Below are the code and all the weights of a small trained network. Each question names an input and a target symbol and asks about switching units off, where a switched-off unit gives its printed mean instead of its output.

import numpy as np


def w(rows, s, z=0):
    codes = np.array(rows[::2]) - 128.0
    scale = np.full(codes.shape[1], s)
    scale[-1] = z or s
    return codes * scale


def f(y):
    return y / 2 * (1 + np.tanh(0.7978845608 * (y + 0.044715 * y**3)))


def softmax(a):
    e = np.exp(a - a.max(-1, keepdims=True))
    return e / e.sum(-1, keepdims=True)


def log_softmax(a):
    a = a - a.max(-1, keepdims=True)
    return a - np.log(np.exp(a).sum(-1, keepdims=True))


def net(x, mask):
    ids = ['αβεζηθμξπστφψ'.index(c) for c in x.split()]
    T = len(ids)
    res = E[ids] + P[:T]
    q, k, v = (res @ M[0].T for M in (Q, K, V))
    z = softmax(np.where(np.tri(T) > 0, q @ k.T / 3**0.5, -1e9)) @ v
    res = res + np.where(mask[0], z, O[0][:, -1]) @ O[0][:, :-1]
    y = f(res @ A[0][:, :-1].T + A[0][:, -1])
    res = res + np.where(mask[1:13], y, B[0][:, -1]) @ B[0][:, :-1]
    return log_softmax(res[-1] @ U[:, :-1].T + U[:, -1])


Q, K, V, O, A, B = {}, {}, {}, {}, {}, {}
E = w([
[120,129,87,164,189],'α',
[108,121,79,100,180],'β',
[201,139,69,141,159],'ε',
[186,160,107,102,82],'ζ',
[117,175,152,127,52],'η',
[114,147,118,150,119],'θ',
[186,109,38,95,210],'μ',
[170,158,114,158,101],'ξ',
[155,92,99,69,142],'π',
[31,135,121,162,173],'σ',
[113,142,120,81,107],'τ',
[36,190,206,119,1],'φ',
[66,211,197,203,28],'ψ',
],0.01)
P = w([
[114,156,98,128,123],'0',
[118,163,151,80,154],'1',
[136,145,119,166,143],'2',
[144,157,189,113,177],'3',
[83,94,96,64,94],'4',
[143,82,171,140,125],'5',
[122,250,108,120,180],'6',
[125,78,118,148,100],'7',
[155,124,196,139,166],'8',
[98,118,72,126,107],'9',
[132,49,142,149,88],'10',
[110,185,50,132,124],'11',
[117,98,88,161,98],'12',
[199,179,117,135,132],'13',
],0.022)
Q[0] = w([
[117,15,138,149,102],'H0',
[176,72,253,101,160],'H0',
[100,79,101,82,78],'H0',
],0.021)
K[0] = w([
[170,63,254,122,164],'H0',
[148,217,211,83,213],'H0',
[180,61,168,239,128],'H0',
],0.014)
V[0] = w([
[50,110,97,90,146],'H0',
[8,148,205,203,114],'H0',
[95,64,103,201,228],'H0',
],0.015)
O[0] = w([
[199,72,190,121,110,185],'H0',
[254,152,112,91,97,147],'H0',
[168,135,231,143,176,1],'H0',
],0.018,0.0037)
A[0] = w([
[148,184,75,100,123,1],'N0',
[159,238,113,133,152,202],'N1',
[111,182,166,161,54,56],'N2',
[134,216,79,112,122,190],'N3',
[117,45,143,92,65,170],'N4',
[88,254,115,130,166,97],'N5',
[105,187,174,133,169,184],'N6',
[132,74,142,145,86,239],'N7',
[83,220,79,125,146,79],'N8',
[187,93,135,85,104,29],'N9',
[176,180,126,124,164,144],'N10',
[99,96,122,86,150,123],'N11',
],0.014,0.0098)
B[0] = w([
[181,136,143,238,55,190],'N0',
[126,210,213,72,151,210],'N1',
[86,130,132,103,1,138],'N2',
[20,136,140,110,199,254],'N3',
[243,82,18,157,161,178],'N4',
[160,96,189,241,161,166],'N5',
[240,121,122,132,86,176],'N6',
[101,80,71,27,187,199],'N7',
[202,172,79,199,139,186],'N8',
[97,35,158,166,123,198],'N9',
[42,125,150,113,20,186],'N10',
[103,64,96,152,97,156],'N11',
],0.0082,0.015)
U = w([
[129,83,180,92,107,1],'α',
[220,133,146,215,128,56],'β',
[254,206,166,137,154,104],'ε',
[91,123,91,170,126,8],'ζ',
[59,184,160,10,191,141],'η',
[128,209,165,138,203,171],'θ',
[81,79,134,102,145,108],'μ',
[208,224,85,132,142,143],'ξ',
[121,78,81,68,171,171],'π',
[77,68,192,139,161,116],'σ',
[200,94,110,109,186,214],'τ',
[157,91,92,135,61,136],'φ',
[72,138,147,120,76,158],'ψ',
],0.0089,0.0099)

Each question gives the input, a string of symbols that net reads in full, and the target symbol t.
The units are the heads (3 rows each of Q, K, V and O) and the neurons (one row each of A and B). Each row of codes is followed by its name. A weight is (code - 128) times the scale printed after its matrix; where a second scale follows, it is the last column's (O, A, B and U).
mask holds one flag per unit, heads first, then neurons. A switched-off unit (its flag False) gives its mean, the last column of its rows in O or B, instead of its output. The means were averaged over made-up inputs and are rounded, as every weight is.
A unit's drop is (log p(t) with every unit on - log p(t) with that unit switched off) / (log p(t) with every unit on - log p(t) with every unit switched off).
The circuit of an input: a set's keep is (log p(t) with only the set's units on - log p(t) with every unit switched off) / (log p(t) with every unit on - log p(t) with every unit switched off). Starting from the 12 units with the biggest drops (on a tie, the unit counted first), units are removed one at a time, each time the one whose removal leaves the highest keep (on an exact tie, the one counted first), for as long as the keep stays at least 0.8.
units of the circuit, in order: the units of the circuit, biggest drop first
most important unit: the unit with the biggest drop
top k neurons: the k neurons with the biggest drops, biggest first
input α ψ η η η σ θ ε θ α, target β: most important unit	H0
input φ θ π, target φ: units of the circuit, in order	[H0 N9]
input σ μ η θ θ ε θ μ, target β: units of the circuit, in order	[H0 N3 N6 N5]
input φ ζ τ θ ζ η φ, target ζ: units of the circuit, in order	[H0 N8]
input φ τ θ, target φ: top 2 neurons	[N0 N9]
input θ ζ π θ τ ψ ψ ψ ζ τ π ζ τ ψ, target ζ: units of the circuit, in order	[H0 N8]
input τ θ θ ζ φ, target η: units of the circuit, in order	[H0 N0]
input ψ θ θ ψ α θ τ φ α τ θ, target ε: top 2 neurons	[N3 N6]
input ξ α σ φ ψ τ φ, target ψ: top 2 neurons	[N0 N3]
input ζ σ τ, target ζ: units of the circuit, in order	[H0 N8]
input μ ζ τ θ ζ ξ ζ β ε ε, target τ: top 2 neurons	[N3 N10]
input θ μ τ σ η η μ β η τ η μ α, target ξ: units of the circuit, in order	[H0 N9]
input θ α μ μ, target ε: units of the circuit, in order	[H0 N3]
input μ ζ π ψ β β, target ψ: top 3 neurons	[N0 N10 N3]
input θ θ θ μ σ ξ, target σ: units of the circuit, in order	[H0]
input θ ξ ξ φ θ ψ θ θ μ φ, target η: units of the circuit, in order	[H0 N0 N8]
input φ η θ σ θ ζ ζ ζ ψ μ θ, target ψ: top 3 neurons	[N0 N10 N3]
input σ φ μ τ θ θ ζ τ θ τ μ φ, target π: units of the circuit, in order	[H0 N7 N0 N4]
input φ β ζ, target φ: top 2 neurons	[N0 N9]
input ζ τ ζ η β τ θ ζ β ζ ψ σ η ξ, target α: top 2 neurons	[N10 N9]
input μ θ η ε ψ θ η τ π θ ζ, target π: top 2 neurons	[N0 N7]
input η μ μ θ ξ σ θ μ θ, target η: top 2 neurons	[N0 N8]
